Here is a tiny trained network, its code and every weight. The questions are about switching its units off for an input and a target symbol, where a switched-off unit gives its printed mean instead of its output.

import numpy as np


def w(rows, s, z=0):
    codes = np.array(rows[::2]) - 128.0
    scale = np.full(codes.shape[1], s)
    scale[-1] = z or s
    return codes * scale


def f(y):
    return y / 2 * (1 + np.tanh(0.7978845608 * (y + 0.044715 * y**3)))


def softmax(a):
    e = np.exp(a - a.max(-1, keepdims=True))
    return e / e.sum(-1, keepdims=True)


def log_softmax(a):
    a = a - a.max(-1, keepdims=True)
    return a - np.log(np.exp(a).sum(-1, keepdims=True))


def net(x, mask):
    ids = ['βγδεζηξπσω'.index(c) for c in x.split()]
    T = len(ids)
    res = E[ids] + P[:T]
    u = 0
    for l in range(2):
        r = res
        for j in range(2):
            rows = slice(2 * j, 2 * j + 2)
            q, k, v = (r @ M[l][rows].T for M in (Q, K, V))
            z = softmax(np.where(np.tri(T) > 0, q @ k.T / 2**0.5, -1e9)) @ v
            o = O[l][rows]
            res = res + np.where(mask[u + j], z, o[:, -1]) @ o[:, :-1]
        u += 2
        y = f(res @ A[l][:, :-1].T + A[l][:, -1])
        res = res + np.where(mask[u : u + 8], y, B[l][:, -1]) @ B[l][:, :-1]
        u += 8
    return log_softmax(res[-1] @ U[:, :-1].T + U[:, -1])


Q, K, V, O, A, B = {}, {}, {}, {}, {}, {}
E = w([
[210,140,41,3,156,112,152,225],'β',
[91,7,75,63,138,216,50,67],'γ',
[183,130,195,88,157,253,216,124],'δ',
[160,243,181,69,124,137,187,62],'ε',
[148,131,176,144,111,167,12,46],'ζ',
[84,166,245,144,156,112,178,119],'η',
[27,62,124,153,151,48,218,187],'ξ',
[98,104,15,124,65,80,221,111],'π',
[108,142,131,199,20,175,207,153],'σ',
[210,60,154,254,156,93,166,99],'ω',
],0.0045)
P = w([
[89,182,90,91,232,218,129,178],'0',
[105,163,116,106,192,190,133,163],'1',
[123,144,129,113,170,159,142,134],'2',
[145,134,139,129,137,138,153,113],'3',
[161,114,151,142,103,118,164,93],'4',
[174,108,160,162,68,84,167,81],'5',
[181,99,156,174,43,65,172,55],'6',
[192,96,158,198,1,39,179,33],'7',
],0.0037)
Q[0] = w([
[99,187,151,146,181,142,183,136],'L0H0',
[114,53,122,143,114,178,138,22],'L0H0',
[207,209,157,117,132,160,252,94],'L0H1',
[90,176,87,137,137,54,231,196],'L0H1',
],0.031)
K[0] = w([
[81,157,125,187,111,137,119,107],'L0H0',
[127,66,159,132,70,113,149,77],'L0H0',
[134,131,138,176,64,37,155,120],'L0H1',
[126,101,117,140,157,105,253,179],'L0H1',
],0.038)
V[0] = w([
[176,78,92,58,145,184,103,182],'L0H0',
[167,136,107,1,192,76,158,129],'L0H0',
[80,117,74,157,222,147,187,201],'L0H1',
[166,9,87,132,186,241,154,202],'L0H1',
],0.0086)
O[0] = w([
[75,94,107,163,85,218,70,81,155],'L0H0',
[138,28,132,134,171,187,132,3,75],'L0H0',
[210,138,119,125,145,47,253,97,218],'L0H1',
[170,172,12,245,192,125,234,164,248],'L0H1',
],0.0041,0.0011)
A[0] = w([
[79,205,231,131,170,95,168,138,192],'L0N0',
[8,188,116,95,92,233,93,165,172],'L0N1',
[119,63,127,103,136,183,36,108,99],'L0N2',
[193,178,102,47,152,136,80,151,154],'L0N3',
[179,121,195,170,129,154,118,75,143],'L0N4',
[92,121,163,74,219,105,23,153,6],'L0N5',
[139,98,63,185,140,52,133,51,43],'L0N6',
[154,159,238,39,158,197,100,166,82],'L0N7',
],0.011,0.002)
B[0] = w([
[134,47,173,147,175,209,154,128,255],'L0N0',
[217,68,125,102,91,220,59,154,168],'L0N1',
[145,120,92,137,168,195,69,91,149],'L0N2',
[139,136,75,92,166,103,158,175,115],'L0N3',
[148,169,154,204,153,125,139,61,206],'L0N4',
[151,158,158,134,85,154,142,252,86],'L0N5',
[197,71,162,45,116,124,67,171,176],'L0N6',
[188,89,172,8,147,125,108,90,162],'L0N7',
],0.011,0.002)
Q[1] = w([
[52,117,112,77,86,78,164,230],'L1H0',
[79,186,101,71,150,106,36,240],'L1H0',
[196,80,125,140,102,180,109,71],'L1H1',
[127,5,183,143,139,129,221,81],'L1H1',
],0.023)
K[1] = w([
[80,128,61,69,172,90,228,176],'L1H0',
[102,111,85,84,237,196,77,168],'L1H0',
[65,103,185,166,93,166,62,48],'L1H1',
[130,84,190,155,4,30,177,157],'L1H1',
],0.018)
V[1] = w([
[184,83,138,122,189,37,76,57],'L1H0',
[70,104,111,6,111,156,197,47],'L1H0',
[222,201,69,54,56,102,115,95],'L1H1',
[84,72,34,136,82,51,76,154],'L1H1',
],0.014)
O[1] = w([
[59,105,102,123,178,179,160,222,159],'L1H0',
[1,103,140,125,50,116,117,61,127],'L1H0',
[195,59,77,83,110,195,232,90,44],'L1H1',
[92,177,49,148,227,151,112,59,2],'L1H1',
],0.0072,0.0056)
A[1] = w([
[107,186,8,63,56,45,165,124,157],'L1N0',
[142,130,68,122,83,55,119,180,138],'L1N1',
[126,203,118,251,12,179,212,137,113],'L1N2',
[156,197,160,136,212,135,174,157,88],'L1N3',
[154,121,189,133,203,97,137,17,97],'L1N4',
[71,126,142,118,115,208,173,86,1],'L1N5',
[21,171,113,189,187,90,118,84,110],'L1N6',
[91,181,58,169,146,206,68,122,138],'L1N7',
],0.011,0.004)
B[1] = w([
[127,195,42,68,79,88,114,255,206],'L1N0',
[80,152,66,94,140,128,193,49,160],'L1N1',
[152,201,147,193,81,201,195,118,253],'L1N2',
[102,53,102,194,182,89,142,200,240],'L1N3',
[208,142,89,94,138,29,109,69,188],'L1N4',
[96,35,126,123,133,86,244,89,177],'L1N5',
[79,195,121,66,245,212,141,114,231],'L1N6',
[77,108,87,201,71,113,52,100,189],'L1N7',
],0.01,0.0035)
U = w([
[103,173,31,47,62,76,148,186,211],'β',
[77,71,69,197,101,160,43,66,196],'γ',
[149,209,162,228,66,169,220,91,209],'δ',
[97,52,151,97,86,126,182,102,21],'ε',
[235,89,149,24,135,252,85,166,68],'ζ',
[56,137,230,121,61,60,61,178,64],'η',
[71,192,171,79,223,185,108,103,184],'ξ',
[145,88,88,115,184,134,214,40,3],'π',
[216,130,151,99,149,14,65,65,170],'σ',
[157,69,124,206,191,75,161,203,97],'ω',
],0.0027,0.0017)

Each question gives the input, a string of symbols that net reads in full, and the target symbol t.
The units are the heads (2 rows each of Q, K, V and O) and the neurons (one row each of A and B). Each row of codes is followed by its name. A weight is (code - 128) times the scale printed after its matrix; where a second scale follows, it is the last column's (O, A, B and U).
mask holds one flag per unit, layer by layer, with each layer's heads first. A switched-off unit (its flag False) gives its mean, the last column of its rows in O or B, instead of its output. The means were averaged over made-up inputs and are rounded, as every weight is.
A unit's drop is (log p(t) with every unit on - log p(t) with that unit switched off) / (log p(t) with every unit on - log p(t) with every unit switched off).
The circuit of an input: a set's keep is (log p(t) with only the set's units on - log p(t) with every unit switched off) / (log p(t) with every unit on - log p(t) with every unit switched off). Starting from the 12 units with the biggest drops (on a tie, the unit counted first), units are removed one at a time, each time the one whose removal leaves the highest keep (on an exact tie, the one counted first), for as long as the keep stays at least 0.8.
circuit, biggest first: the units of the circuit, biggest drop first
k most important neurons: the k neurons with the biggest drops, biggest first
k most important neurons of layer l: the k neurons of layer l with the biggest drops, biggest first
input ω ω ζ σ ω β δ, target ω: circuit, biggest first => (L1H0; L1N3; L0N4; L0N7)
input δ σ η ω ζ σ π ε, target σ: 3 most important neurons => (L0N3; L1N4; L0N0)
input σ γ ζ γ, target ζ: 3 most important neurons of layer 0 => (L0N1; L0N4; L0N5)
input ω ω σ, target δ: circuit, biggest first => (L1N2; L0N6; L0N7)
input ζ ε δ, target ζ: circuit, biggest first => (L0N1; L0H1; L1H1; L0N7)
input β η β, target η: circuit, biggest first => (L0H0; L1H1; L0N0)
input ξ ξ ξ δ, target ξ: circuit, biggest first => (L1H1; L1N6; L1H0; L0N7)
input γ η β δ δ, target δ: circuit, biggest first => (L1N2; L1H1; L0N6; L0N4)
input ω β ε, target ω: most important neuron => (L0N3)
input σ σ ω β, target β: circuit, biggest first => (L1N0; L0N0; L0N3; L1H1)
input π π δ, target π: 3 most important neurons => (L1N5; L0N4; L0N0)
input σ δ δ ξ η, target ξ: 3 most important neurons => (L1N6; L0N1; L0N7)
input ε σ π, target β: 3 most important neurons => (L1N0; L0N0; L0N4)
input ξ σ δ, target σ: circuit, biggest first => (L1H0; L0N7; L1N4)
input π δ γ η ζ δ, target η: 2 most important neurons => (L0N2; L0N0)
input β π π δ ε σ ξ ε, target σ: 3 most important neurons => (L0N0; L0N3; L1N4)
input σ ζ ω ζ σ ε ε δ, target ε: 3 most important neurons => (L0N7; L0N4; L1N5)
input π σ ω η, target ω: 2 most important neurons of layer 0 => (L0N0; L0N4)
input β π ω ζ δ ε, target ζ: 4 most important neurons of layer 0 => (L0N1; L0N7; L0N5; L0N4)
input ζ β σ δ π η, target π: 2 most important neurons of layer 1 => (L1N5; L1N4)
input γ σ η ω η ε, target ω: 2 most important neurons => (L0N0; L0N3)
input ω ω η δ σ ξ η δ, target ξ: 2 most important neurons => (L0N4; L0N0)
input β π ξ β ξ σ ζ, target ζ: 3 most important neurons => (L0N5; L0N1; L0N7)
input γ ζ π ξ, target ξ: 3 most important neurons => (L1N6; L0N1; L0N7)
